Each row is followed by its group and then its class within the group.
[-13  -7   0   5  -9   8   5   6  -3 -10  25  -1   7  -3   1  -1  -4   5
  -4   3  -4  -8  -1   3   4   9  11   8   2  -6  -5   1   3 -14   3  20
   0   8 -13   6 -22   2  -6  -1   1   7  -7   2   0   3  15   6  -7 -10
   7   1   5  -8   5  -5  -5   5  13   2 -29  -3  12 -26  -7  23   5 -16
  -8   0  -1  -3  -9   3   0 -25]	J922 > Q
[  4 -10  10  -2 -14   2  -1   1   1  -1  35  14   9   2  -1  -1  11   5
  -6   1  -6  -4  -2   7   1 -16   3  -2  13 -15   0  -1   0  -1   4   9
   1  -2   5  10 -18   5  -7   0  -5   1   4  16  -1 -28   6   0  -5   0
   0   5   4 -28  -3   2   4  -4   7  -3 -26  -6   0 -12  -4   3   7 -15
  -2  -7  -7 -15  -4   3  -2 -11]	J922 > Q
[-11  -7   4   0  -9  -2   3  -3   1   2  28   3   7   3   1   8  -6  -2
  -3   4  -5  12   5   2   8  -3   0   5  -4 -17 -15   1   0 -14  11  47
  -1   3  -3   4 -22  -2 -10  -1   2  -4   3  -9   7 -16  10  -8  -8  10
   2  -2  -4 -21   7   7  -2   3  19   0 -55  -1  10  -8  -1   2   6  -6
   5   2   0 -15  -4   4   6 -23]	J152 > B
[ -4 -12   5  11  -4   1   0   4   1   2  25   0  13  -6   0  -4  17  13
  19   3   0 -10  -3   9  -4   3 -13  -1   3 -44   3  -4  -4 -25 -11   8
 -11  19   4  -7 -13   1  -6  -2  -4  -8  -2   2  -5  -6  11   7  10   2
   9   1   5  -3  11   1 -20   3  24   3  -2 -15  11 -15  12 -22   0 -31
  -8  -2   3  -1  -5  -2  -5 -26]	J308 > D
[  4   2   4   3  -7  -5   1  -1   1  -1  -1  -7   3  -3  -5   3   4   4
   3  -4   8  -4  -6   6  -3  -4  -2  -4  -1 -13  16   2   1  -2  -2  11
  -1   7  -1  -1 -27  -4   9  -1  -4   4   1  -2  -4  11  13   7   8  -3
   6  10  -1 -19   4  -1 -13   3  19   2  -9 -10  -6  -9   0  -9   3  -8
   4 -37   6  23  -1  -1   2  -6]	J308 > F
[  1  -6   2  -4   5   5   4   5  -5   0  16  -3  11  -6   1   0   8   2
   7  -2   0   0  -1   9  11   2  -2   3   2 -23  11  -1  -1   1  -2  24
   0  -1  -2   0 -18   1  -3  -2  -1   0  -2   4  -4  -3   7   5   2   2
   8   3  -2 -17  -6  -1 -14   0  14   6 -16  -7   3 -11 -25  -4   6 -19
   1  -2  14   9  -3   3  -2 -13]	J308 > D
[-23  -3  -9   1   2   9   9   7   3   5  19  -6   4 -11  -1   5  -4   4
   6   0 -12  -4   3   2   8  14 -30   3   2 -23 -27  -9   0 -22 -11  22
  -5  11   0  -2  11   0 -10   4   0   0  -7  -5   4  21   5  -2  -7   2
   2  -2   9   2  11   1  -9  16  14  -3 -33   5  21  -7   6 -13  -5 -21
  -4   7   1  -6  -4   0  -1  -9]	J152 > B
[-33   5  -1   1   4  -1  13  17   3  -6   5   7   1   0   2  -5 -23  -7
  -5  -2   2  -1   3   5   7   3 -12  17   0   1 -13   6   2 -17   7  55
  -4   1  -3   3 -35  -3  -2   0  -4  12   0 -27  15  26  19  -8   3   0
   3   1  -9   0   1  -4  -7   8  22  -4 -55  -3  16 -11   2   3  -1 -15
   7  -1   9   1  -9   3   5  -6]	J152 > B
[ -7  -9   1 -13  -3  -2   2   5   2   3  12   1   2 -12   0  -3   4  -1
   1   0   2  -2   1   5   0   3  -1 -11   1 -30   2  -1  -4 -19   7  26
  -5  11   4   0 -28   2   0  -3   1  -4  -4  -1  -4  -1  18   6   6   3
   4  -1   0 -27  -2   0 -16   6  29  -3 -30 -15  -4 -13   9 -13   7 -19
  -3  -2   7  23  -5  -4  -4 -25]	J308 > F
[-16   9   1   1  -1  -3  17  -4   1 -14 -26  -7 -12   0   4   4 -29 -10
   0   1   6   4   5  -2  -5  -2  -1   6  -2  22  -3   4   3   5   7  55
  -4  -9  -6  10 -42  -5  11   1  -1  16  -4 -28  14  34  21   4   3  -5
   0   6  -9  -1   4  -3  -4   9  13   1 -50  17  -2   1   0  23   7   7
   8   8   4   2  -4   1   5  13]	J152 > B
[ -8  -4  11   4  -1   0   1  13   5   3  12   5  15  -3  -1  -5  -8   2
   7  -3   8  -7  -8  13  -1   2  -3   0   7 -29  13   5  -4 -13  -5  32
  -5   5   0   5 -37  -4   3  -6   3   4  -2 -19   2   9  38   7  14  -2
   3   1   2  -9  -3  -2 -27   3  25   2 -32 -11  -2 -17   5  -9   8 -23
   0  -5  10  32  -5  -1   0 -17]	J308 > F
